Here is a tiny trained network, its code and every weight. The questions are about switching its units off for an input and a class, where a switched-off unit gives its printed mean instead of its output.

import numpy as np


def w(rows, s, z=0):
    codes = np.array(rows[::2]) - 128.0
    scale = np.full(codes.shape[1], s)
    scale[-1] = z or s
    return codes * scale


def f(y):
    return np.maximum(y, 0)


def log_softmax(a):
    a = a - a.max(-1, keepdims=True)
    return a - np.log(np.exp(a).sum(-1, keepdims=True))


def net(x, mask):
    res = np.array(x, float).reshape(1, 4) / 4 @ E
    y = f(res @ A[0][:, :-1].T + A[0][:, -1])
    res = res + np.where(mask, y, B[0][:, -1]) @ B[0][:, :-1]
    return log_softmax(res[-1] @ U[:, :-1].T + U[:, -1])


A, B = {}, {}
E = w([
[193,140,57,57,140,113],'x0',
[51,123,46,93,149,205],'x1',
[120,233,115,61,239,50],'x2',
[176,2,147,128,162,173],'x3',
],0.0098)
A[0] = w([
[145,172,191,119,127,125,151],'N1',
[162,179,7,115,168,65,158],'N2',
[87,178,239,147,119,80,172],'N3',
[198,83,184,158,83,139,165],'N4',
[84,146,115,105,124,180,128],'N5',
[92,151,41,118,98,153,232],'N6',
[73,91,142,93,162,204,210],'N7',
[196,78,127,126,190,158,197],'N8',
[118,186,225,144,137,110,125],'N9',
[159,163,155,149,9,102,253],'N10',
[81,121,192,162,85,110,193],'N11',
[174,166,198,151,156,111,171],'N12',
[114,207,80,112,120,84,227],'N13',
[157,34,212,110,131,132,216],'N14',
[144,79,183,118,176,106,160],'N15',
[77,135,88,166,137,142,150],'N16',
[143,76,185,144,109,135,135],'N17',
[135,115,102,114,96,169,89],'N18',
[110,131,66,125,114,200,155],'N19',
],0.012,0.0043)
B[0] = w([
[106,128,198,164,144,147,177],'N1',
[168,186,117,60,153,110,248],'N2',
[79,79,193,150,184,79,226],'N3',
[191,119,121,133,129,121,226],'N4',
[124,116,131,98,73,174,174],'N5',
[92,128,145,43,124,182,214],'N6',
[47,158,84,189,120,149,215],'N7',
[132,168,46,213,115,121,221],'N8',
[71,107,176,146,168,133,201],'N9',
[152,52,168,32,130,142,224],'N10',
[145,96,187,125,143,115,202],'N11',
[133,110,150,151,164,136,201],'N12',
[129,187,167,58,181,136,240],'N13',
[171,159,78,248,147,143,243],'N14',
[124,139,128,182,106,104,193],'N15',
[119,127,152,141,132,167,171],'N16',
[181,165,121,143,142,125,199],'N17',
[98,118,160,158,122,176,164],'N18',
[84,88,87,105,83,149,199],'N19',
],0.011,0.012)
U = w([
[59,96,202,131,193,88,111],'0',
[167,185,91,53,192,125,194],'1',
[143,148,47,193,158,86,176],'2',
[123,142,11,102,137,66,5],'3',
[254,74,139,128,148,167,111],'4',
[164,64,118,55,92,138,120],'5',
[71,87,107,121,98,216,112],'6',
],0.011,0.0023)

Each question gives the input, the list of numbers given to net, and the class t.
The units are the neurons (one row each of A and B). Each row of codes is followed by its name. A weight is (code - 128) times the scale printed after its matrix; where a second scale follows, it is the last column's (A, B and U).
mask holds one flag per neuron, in row order. A switched-off neuron (its flag False) gives its mean, the last column of its row in B, instead of its output. The means were averaged over made-up inputs and are rounded, as every weight is.
A unit's drop is (log p(t) with every unit on - log p(t) with that unit switched off) / (log p(t) with every unit on - log p(t) with every unit switched off).
The circuit of an input: a set's keep is (log p(t) with only the set's units on - log p(t) with every unit switched off) / (log p(t) with every unit on - log p(t) with every unit switched off). Starting from the 12 units with the biggest drops (on a tie, the unit counted first), units are removed one at a time, each time the one whose removal leaves the highest keep (on an exact tie, the one counted first), for as long as the keep stays at least 0.8.
circuit, biggest first: the units of the circuit, biggest drop first
k most important neurons: the k neurons with the biggest drops, biggest first
drop of u: that unit's drop, to one decimal
input [2,2,-4,-6], class 5: circuit, biggest first -> (N7, N10, N14)
input [-3,-2,-3,6], class 2: circuit, biggest first -> (N14, N8)
input [-5,-6,1,4], class 4: circuit, biggest first -> (N4)
input [4,2,-6,-6], class 5: circuit, biggest first -> (N10, N14)
input [0,-1,-5,-7], class 5: 2 most important neurons -> (N10, N7)
input [-2,-6,-4,-2], class 4: 2 most important neurons -> (N4, N10)
input [5,-6,-2,7], class 2: 2 most important neurons -> (N8, N14)
input [-7,8,5,6], class 6: drop of N3 -> 0.0
input [8,-6,4,5], class 2: drop of N8 -> 0.4
input [8,1,-5,-4], class 5: drop of N7 -> 0.1
input [-6,-4,-5,3], class 4: drop of N19 -> 0.0
